Below are the code and all the weights of a small trained network. Each question names an input and a class and asks about switching units off, where a switched-off unit gives its printed mean instead of its output.

import numpy as np


def w(rows, s, z=0):
    codes = np.array(rows[::2]) - 128.0
    scale = np.full(codes.shape[1], s)
    scale[-1] = z or s
    return codes * scale


def f(y):
    return np.maximum(y, 0)


def log_softmax(a):
    a = a - a.max(-1, keepdims=True)
    return a - np.log(np.exp(a).sum(-1, keepdims=True))


def net(x, mask):
    res = np.array(x, float).reshape(1, 3) / 4 @ E
    y = f(res @ A[0][:, :-1].T + A[0][:, -1])
    res = res + np.where(mask, y, B[0][:, -1]) @ B[0][:, :-1]
    return log_softmax(res[-1] @ U[:, :-1].T + U[:, -1])


A, B = {}, {}
E = w([
[200,122,54],'x0',
[94,5,81],'x1',
[68,227,33],'x2',
],0.012)
A[0] = w([
[111,102,117,120],'N0',
[84,130,165,234],'N1',
[75,183,116,58],'N2',
[67,127,82,162],'N3',
[213,100,173,201],'N4',
[190,179,113,107],'N5',
[142,68,167,156],'N6',
[9,172,139,127],'N7',
[110,94,84,79],'N8',
[134,171,98,48],'N9',
[170,131,204,93],'N10',
[117,166,75,215],'N11',
[165,124,156,71],'N12',
[42,138,191,149],'N13',
[151,96,86,112],'N14',
[153,180,195,43],'N15',
[150,104,90,99],'N16',
[172,79,150,159],'N17',
[229,123,60,234],'N18',
[157,123,158,153],'N19',
[59,167,41,110],'N20',
[136,177,94,153],'N21',
[152,237,172,60],'N22',
[77,128,139,182],'N23',
[69,85,112,60],'N24',
[124,168,176,71],'N25',
[192,158,116,80],'N26',
[201,152,38,183],'N27',
[144,119,197,193],'N28',
[163,106,153,66],'N29',
[77,101,126,85],'N30',
[130,63,83,57],'N31',
[116,75,88,47],'N32',
[154,154,146,63],'N33',
[122,214,155,107],'N34',
[157,94,75,101],'N35',
[87,130,146,175],'N36',
[10,73,125,74],'N37',
[174,121,124,171],'N38',
[54,92,133,92],'N39',
[99,102,122,89],'N40',
[119,159,106,115],'N41',
[107,99,127,94],'N42',
[110,151,115,88],'N43',
[93,86,112,72],'N44',
[128,184,96,132],'N45',
[103,136,95,254],'N46',
],0.016,0.0048)
B[0] = w([
[133,156,104,161],'N0',
[124,99,229,193],'N1',
[128,95,98,193],'N2',
[112,85,105,197],'N3',
[95,92,99,248],'N4',
[174,99,138,198],'N5',
[104,94,99,228],'N6',
[127,65,131,223],'N7',
[179,158,111,176],'N8',
[133,121,111,174],'N9',
[138,55,78,209],'N10',
[117,78,124,216],'N11',
[120,101,81,165],'N12',
[162,75,250,211],'N13',
[139,147,146,180],'N14',
[170,157,68,204],'N15',
[170,143,174,169],'N16',
[117,99,105,218],'N17',
[128,83,255,247],'N18',
[116,94,106,177],'N19',
[123,89,94,242],'N20',
[120,112,121,199],'N21',
[162,132,104,253],'N22',
[113,98,164,174],'N23',
[156,154,82,181],'N24',
[199,153,88,181],'N25',
[173,142,147,177],'N26',
[118,89,164,236],'N27',
[104,96,113,216],'N28',
[114,111,63,173],'N29',
[175,140,115,165],'N30',
[147,136,108,204],'N31',
[167,135,88,187],'N32',
[170,173,72,159],'N33',
[147,125,131,226],'N34',
[179,128,176,187],'N35',
[139,96,165,169],'N36',
[165,131,129,215],'N37',
[85,116,163,176],'N38',
[207,143,138,183],'N39',
[141,148,114,157],'N40',
[112,118,107,171],'N41',
[142,143,103,159],'N42',
[126,118,115,156],'N43',
[163,143,70,175],'N44',
[111,114,110,203],'N45',
[102,80,146,193],'N46',
],0.0096,0.013)
U = w([
[250,152,80,138],'0',
[151,95,199,143],'1',
[59,69,58,79],'2',
[101,104,163,249],'3',
[149,168,116,89],'4',
[129,186,165,91],'5',
[144,217,199,93],'6',
[95,169,184,85],'7',
],0.014,0.011)

Each question gives the input, the list of numbers given to net, and the class t.
The units are the neurons (one row each of A and B). Each row of codes is followed by its name. A weight is (code - 128) times the scale printed after its matrix; where a second scale follows, it is the last column's (A, B and U).
mask holds one flag per neuron, in row order. A switched-off neuron (its flag False) gives its mean, the last column of its row in B, instead of its output. The means were averaged over made-up inputs and are rounded, as every weight is.
A unit's drop is (log p(t) with every unit on - log p(t) with that unit switched off) / (log p(t) with every unit on - log p(t) with every unit switched off).
The circuit of an input: a set's keep is (log p(t) with only the set's units on - log p(t) with every unit switched off) / (log p(t) with every unit on - log p(t) with every unit switched off). Starting from the 12 units with the biggest drops (on a tie, the unit counted first), units are removed one at a time, each time the one whose removal leaves the highest keep (on an exact tie, the one counted first), for as long as the keep stays at least 0.8.
circuit, biggest first: the units of the circuit, biggest drop first
most important unit: the unit with the biggest drop
k most important neurons: the k neurons with the biggest drops, biggest first
drop when u is switched off: that unit's drop, to one decimal
input [6,-5,0], class 1: circuit, biggest first -> N18
input [-1,0,-3], class 3: 2 most important neurons -> N20; N3
input [5,2,6], class 2: 4 most important neurons -> N20; N13; N1; N3
input [-2,0,0], class 3: 2 most important neurons -> N18; N35
input [-3,-1,-2], class 3: 3 most important neurons -> N18; N35; N5
input [5,-1,-6], class 2: 2 most important neurons -> N4; N13
input [1,4,4], class 0: 2 most important neurons -> N4; N8
input [-5,-5,6], class 2: 2 most important neurons -> N18; N2
input [-3,7,-8], class 2: 4 most important neurons -> N6; N4; N17; N28
input [-5,6,6], class 0: 2 most important neurons -> N39; N37
input [-1,-2,1], class 3: 2 most important neurons -> N18; N39
input [8,8,2], class 0: 3 most important neurons -> N32; N8; N31
input [8,-5,6], class 1: 2 most important neurons -> N18; N27
input [-8,8,-8], class 0: most important unit -> N39
input [3,-4,-6], class 2: drop when N26 is switched off -> 0.0
input [-1,-1,2], class 3: drop when N29 is switched off -> 0.1
input [2,3,0], class 3: drop when N11 is switched off -> -0.1
input [6,1,-4], class 1: drop when N18 is switched off -> 0.2
